Below are the code and all the weights of a small trained network. Each question names an input and a class and asks about switching units off, where a switched-off unit gives its printed mean instead of its output.

import numpy as np


def w(rows, s, z=0):
    codes = np.array(rows[::2]) - 128.0
    scale = np.full(codes.shape[1], s)
    scale[-1] = z or s
    return codes * scale


def norm(h):
    return h / np.sqrt((h * h).mean(-1, keepdims=True) + 1e-5)


def f(y):
    return y / 2 * (1 + np.tanh(0.7978845608 * (y + 0.044715 * y**3)))


def log_softmax(a):
    a = a - a.max(-1, keepdims=True)
    return a - np.log(np.exp(a).sum(-1, keepdims=True))


def net(x, mask):
    res = np.array(x, float).reshape(1, 6) / 4 @ E
    u = 0
    for l in range(2):
        y = f(norm(res) @ A[l][:, :-1].T + A[l][:, -1])
        res = res + np.where(mask[u : u + 9], y, B[l][:, -1]) @ B[l][:, :-1]
        u += 9
    return log_softmax(norm(res)[-1] @ U[:, :-1].T + U[:, -1])


A, B = {}, {}
E = w([
[130,123,124,126],'x0',
[115,124,137,124],'x1',
[85,187,252,54],'x2',
[76,159,179,214],'x3',
[31,22,118,105],'x4',
[53,222,60,119],'x5',
],0.0028)
A[0] = w([
[36,96,107,247,150],'0.n0',
[237,32,250,179,100],'0.n1',
[172,116,233,93,160],'0.n2',
[88,181,90,79,3],'0.n3',
[122,121,241,48,160],'0.n4',
[253,213,184,221,103],'0.n5',
[100,177,163,31,151],'0.n6',
[177,108,79,202,93],'0.n7',
[189,54,35,179,119],'0.n8',
],0.006,0.0042)
B[0] = w([
[161,170,210,81,213],'0.n0',
[105,67,3,133,218],'0.n1',
[125,127,58,200,218],'0.n2',
[78,116,61,162,102],'0.n3',
[206,164,73,180,252],'0.n4',
[169,35,108,51,240],'0.n5',
[154,96,145,218,222],'0.n6',
[91,201,197,153,147],'0.n7',
[183,158,126,223,194],'0.n8',
],0.0065,0.0029)
A[1] = w([
[75,253,127,65,139],'1.n0',
[23,3,170,119,60],'1.n1',
[235,184,64,104,128],'1.n2',
[39,141,81,142,93],'1.n3',
[179,107,22,40,121],'1.n4',
[56,230,59,104,105],'1.n5',
[142,51,124,113,2],'1.n6',
[77,218,103,93,95],'1.n7',
[188,87,13,82,100],'1.n8',
],0.0056,0.0044)
B[1] = w([
[190,82,50,82,167],'1.n0',
[164,70,217,36,118],'1.n1',
[85,117,231,99,253],'1.n2',
[254,60,130,194,109],'1.n3',
[91,164,184,114,211],'1.n4',
[184,18,21,163,136],'1.n5',
[134,63,28,162,98],'1.n6',
[173,75,31,163,124],'1.n7',
[47,180,145,87,233],'1.n8',
],0.0059,0.0034)
U = w([
[182,53,47,134,178],'0',
[119,158,200,116,253],'1',
[166,190,204,200,57],'2',
[98,67,254,11,133],'3',
[74,179,224,86,99],'4',
[109,156,165,109,76],'5',
],0.0066,0.0032)

Each question gives the input, the list of numbers given to net, and the class t.
The units are the neurons (one row each of A and B). Each row of codes is followed by its name. A weight is (code - 128) times the scale printed after its matrix; where a second scale follows, it is the last column's (A, B and U).
mask holds one flag per neuron, layer by layer. A switched-off neuron (its flag False) gives its mean, the last column of its row in B, instead of its output. The means were averaged over made-up inputs and are rounded, as every weight is.
A unit's drop is (log p(t) with every unit on - log p(t) with that unit switched off) / (log p(t) with every unit on - log p(t) with every unit switched off).
The circuit of an input: a set's keep is (log p(t) with only the set's units on - log p(t) with every unit switched off) / (log p(t) with every unit on - log p(t) with every unit switched off). Starting from the 12 units with the biggest drops (on a tie, the unit counted first), units are removed one at a time, each time the one whose removal leaves the highest keep (on an exact tie, the one counted first), for as long as the keep stays at least 0.8.
units of the circuit, in order: the units of the circuit, biggest drop first
most important unit: the unit with the biggest drop
top k neurons: the k neurons with the biggest drops, biggest first
k most important neurons of layer l: the k neurons of layer l with the biggest drops, biggest first
input [-4,-6,4,-7,4,7], class 0: units of the circuit, in order	(0.n5; 1.n5)
input [-4,-6,-1,3,-8,-7], class 3: 4 most important neurons of layer 0	(0.n5; 0.n6; 0.n4; 0.n7)
input [0,1,-8,4,7,0], class 2: 2 most important neurons of layer 0	(0.n8; 0.n5)
input [6,-7,7,6,5,-8], class 0: most important unit	0.n1
input [6,-5,0,-4,-5,7], class 0: top 3 neurons	(1.n5; 0.n4; 1.n7)
input [-8,-3,-8,-2,-2,6], class 2: 2 most important neurons of layer 0	(0.n8; 0.n1)
input [5,-1,1,3,6,7], class 0: units of the circuit, in order	(1.n5; 1.n3)
input [-7,-5,-8,3,6,4], class 2: units of the circuit, in order	(0.n8; 0.n0)
input [-4,4,-2,0,-6,-4], class 3: units of the circuit, in order	(0.n5; 0.n4)
input [-5,0,-5,-3,-7,2], class 3: top 3 neurons	(0.n5; 1.n2; 0.n4)
input [1,4,7,1,0,8], class 0: 2 most important neurons of layer 1	(1.n5; 1.n0)
input [-1,0,7,-5,-8,-8], class 0: 4 most important neurons of layer 0	(0.n2; 0.n1; 0.n4; 0.n5)
input [-3,2,-1,4,8,7], class 3: top 4 neurons	(0.n4; 0.n2; 0.n0; 1.n1)
input [2,-7,-7,-3,-8,-1], class 3: units of the circuit, in order	(0.n5; 1.n2; 0.n4)
input [5,2,6,-5,-3,-8], class 0: top 3 neurons	(0.n1; 0.n2; 0.n4)
input [-5,6,8,6,7,7], class 2: most important unit	0.n5
input [-4,4,3,6,6,8], class 0: top 3 neurons	(1.n0; 1.n5; 1.n2)
input [3,-5,-4,0,-6,-2], class 3: 3 most important neurons of layer 0	(0.n5; 0.n4; 0.n6)
input [-2,-3,-6,0,5,2], class 2: 2 most important neurons of layer 0	(0.n8; 0.n5)
input [0,3,-5,-8,-2,-2], class 4: top 4 neurons	(0.n6; 0.n4; 1.n2; 0.n2)
